Below is a small trained network, with its code and all its weights. Each question gives an input and a class and asks what happens when units are switched off, that is, made to give their printed mean instead of their output.

import numpy as np


def w(rows, s, z=0):
    codes = np.array(rows[::2]) - 128.0
    scale = np.full(codes.shape[1], s)
    scale[-1] = z or s
    return codes * scale


def norm(h):
    return h / np.sqrt((h * h).mean(-1, keepdims=True) + 1e-5)


def f(y):
    return y / 2 * (1 + np.tanh(0.7978845608 * (y + 0.044715 * y**3)))


def log_softmax(a):
    a = a - a.max(-1, keepdims=True)
    return a - np.log(np.exp(a).sum(-1, keepdims=True))


def net(x, mask):
    res = np.array(x, float).reshape(1, 7) / 4 @ E
    u = 0
    for l in range(4):
        y = f(norm(res) @ A[l][:, :-1].T + A[l][:, -1])
        res = res + np.where(mask[u : u + 4], y, B[l][:, -1]) @ B[l][:, :-1]
        u += 4
    return log_softmax(norm(res)[-1] @ U[:, :-1].T + U[:, -1])


A, B = {}, {}
E = w([
[171,109,145,53,133,154,104,106,106,125,196,73],'x0',
[203,74,111,163,134,79,109,138,156,113,106,88],'x1',
[121,128,147,129,178,77,163,98,99,110,172,64],'x2',
[174,179,147,52,107,161,98,75,162,73,136,214],'x3',
[170,95,85,139,212,168,130,139,91,140,125,71],'x4',
[143,198,181,178,96,147,164,1,124,53,173,70],'x5',
[165,171,99,112,133,111,133,186,180,93,153,67],'x6',
],0.0067)
A[0] = w([
[190,129,38,42,122,163,90,251,137,171,179,177,164],'0.n1',
[174,114,116,188,190,148,130,46,98,132,177,154,253],'0.n2',
[56,200,20,183,147,96,3,204,204,190,111,145,56],'0.n3',
[38,19,207,132,137,106,86,34,93,188,161,161,182],'0.n4',
],0.0045,0.0018)
B[0] = w([
[167,147,126,160,168,162,254,111,66,103,102,133,255],'0.n1',
[108,124,32,79,103,108,75,196,146,138,149,107,218],'0.n2',
[51,125,172,122,195,98,72,72,92,153,77,156,207],'0.n3',
[155,115,177,17,68,62,137,91,20,100,195,111,239],'0.n4',
],0.0091,0.0035)
A[1] = w([
[60,124,113,113,66,159,147,185,112,182,2,176,40],'1.n1',
[95,106,151,178,183,69,92,127,156,165,141,59,150],'1.n2',
[88,10,160,142,105,167,188,117,128,141,188,147,3],'1.n3',
[83,180,122,214,90,140,138,130,191,67,137,42,91],'1.n4',
],0.005,0.0015)
B[1] = w([
[156,142,209,137,180,66,119,81,127,183,69,107,254],'1.n1',
[53,124,80,134,114,95,153,180,96,62,109,145,210],'1.n2',
[94,136,125,56,88,7,145,126,129,132,165,113,130],'1.n3',
[78,126,122,133,125,78,176,102,203,69,155,121,246],'1.n4',
],0.011,0.0021)
A[2] = w([
[98,103,131,124,11,84,159,116,19,193,172,166,142],'2.n1',
[175,170,107,174,92,137,182,149,177,184,154,78,166],'2.n2',
[137,138,217,102,142,97,139,176,207,169,62,174,91],'2.n3',
[183,145,144,141,41,153,101,98,233,91,124,255,1],'2.n4',
],0.0058,0.00089)
B[2] = w([
[96,99,244,119,106,114,106,116,162,125,160,78,253],'2.n1',
[137,134,146,141,121,67,239,133,27,155,132,113,138],'2.n2',
[181,114,194,192,68,209,99,124,94,162,91,202,175],'2.n3',
[157,219,107,155,77,147,92,165,76,81,164,209,186],'2.n4',
],0.011,0.005)
A[3] = w([
[101,117,179,234,130,129,209,97,157,53,89,63,44],'3.n1',
[91,143,123,124,155,142,143,121,194,2,183,31,128],'3.n2',
[176,64,75,87,157,100,25,139,41,86,155,90,159],'3.n3',
[75,155,200,174,147,170,70,21,121,212,3,170,5],'3.n4',
],0.0045,0.0013)
B[3] = w([
[104,148,100,113,73,163,115,172,161,158,186,124,188],'3.n1',
[154,114,55,237,121,88,154,137,213,226,65,180,254],'3.n2',
[30,150,101,37,144,230,46,61,201,138,108,162,188],'3.n3',
[98,86,127,254,104,141,125,114,89,133,18,186,242],'3.n4',
],0.0086,0.0038)
U = w([
[63,36,84,136,198,87,70,239,115,158,80,91,6],'0',
[150,125,56,60,153,204,19,71,185,160,155,124,57],'1',
[129,52,222,240,156,131,94,138,66,193,16,217,178],'2',
[203,238,130,154,34,148,75,155,110,53,158,226,80],'3',
[112,137,42,230,79,49,185,154,225,137,170,87,200],'4',
[240,81,86,84,219,212,234,181,116,142,122,120,103],'5',
[73,52,254,84,54,87,101,90,101,132,207,88,234],'6',
],0.0086,0.0019)

Each question gives the input, the list of numbers given to net, and the class t.
The units are the neurons (one row each of A and B). Each row of codes is followed by its name. A weight is (code - 128) times the scale printed after its matrix; where a second scale follows, it is the last column's (A, B and U).
mask holds one flag per neuron, layer by layer. A switched-off neuron (its flag False) gives its mean, the last column of its row in B, instead of its output. The means were averaged over made-up inputs and are rounded, as every weight is.
A unit's drop is (log p(t) with every unit on - log p(t) with that unit switched off) / (log p(t) with every unit on - log p(t) with every unit switched off).
unit that matters most: the unit with the biggest drop
k most important neurons: the k neurons with the biggest drops, biggest first
top k neurons in layer l: the k neurons of layer l with the biggest drops, biggest first
drop of u: that unit's drop, to one decimal
input [1,2,3,2,2,-8,1], class 5: 2 most important neurons => [0.n1 2.n1]
input [3,-5,8,5,-4,7,0], class 4: top 2 neurons in layer 2 => [2.n3 2.n1]
input [2,3,2,1,8,-5,-8], class 6: top neuron in layer 0 => [0.n4]
input [2,-6,-7,-8,6,-1,7], class 2: 4 most important neurons => [0.n3 0.n4 1.n1 0.n2]
input [-4,-5,2,-7,7,3,-2], class 0: 2 most important neurons => [0.n2 0.n1]
input [1,1,3,8,1,-2,-6], class 6: 2 most important neurons => [0.n4 2.n1]
input [-1,5,1,6,8,6,0], class 1: top 2 neurons in layer 3 => [3.n3 3.n4]
input [4,4,-6,-8,7,6,-1], class 4: top 2 neurons in layer 0 => [0.n3 0.n4]
input [8,3,2,-5,4,2,-3], class 1: top 2 neurons in layer 0 => [0.n2 0.n1]
input [-8,-3,-6,2,8,8,-2], class 3: 2 most important neurons => [2.n4 1.n2]
input [7,-8,-6,2,3,-5,-2], class 5: top 2 neurons in layer 0 => [0.n1 0.n3]
input [2,7,-8,-8,4,-1,-6], class 0: 2 most important neurons => [2.n3 1.n2]
input [3,-5,-7,-3,4,-6,6], class 2: 2 most important neurons => [0.n3 1.n1]
input [2,8,2,-7,-5,-6,-8], class 6: unit that matters most => 0.n4
input [8,2,-5,4,-2,-7,-6], class 6: 4 most important neurons => [0.n4 2.n1 1.n3 3.n2]
input [7,3,-5,-5,-3,-3,3], class 5: top 2 neurons in layer 3 => [3.n4 3.n2]
input [-8,1,8,-7,-6,-8,-8], class 6: top 2 neurons in layer 1 => [1.n3 1.n2]
input [5,-7,2,-3,-5,-6,6], class 2: 2 most important neurons => [0.n3 0.n4]
input [8,6,-6,1,4,1,-6], class 1: 2 most important neurons => [3.n3 0.n2]
input [-3,-4,7,-7,0,8,-3], class 4: unit that matters most => 3.n2
input [8,-6,-5,-6,6,-8,-4], class 6: top 2 neurons in layer 2 => [2.n1 2.n3]
input [3,-2,-6,-3,6,4,-3], class 1: 2 most important neurons => [0.n2 3.n3]
input [3,-5,8,2,4,-4,-8], class 6: 2 most important neurons => [2.n1 0.n4]
input [4,3,7,-1,2,-2,-8], class 6: 2 most important neurons => [0.n4 2.n1]
input [7,-6,-2,-5,-6,-5,7], class 2: 3 most important neurons => [0.n3 0.n4 1.n1]
input [1,4,0,-1,-8,-2,-6], class 6: drop of 3.n3 => 0.0
input [2,0,4,-3,8,-8,8], class 5: top 2 neurons in layer 0 => [0.n1 0.n2]
input [-7,6,6,-3,-8,2,-7], class 6: drop of 0.n4 => 0.1
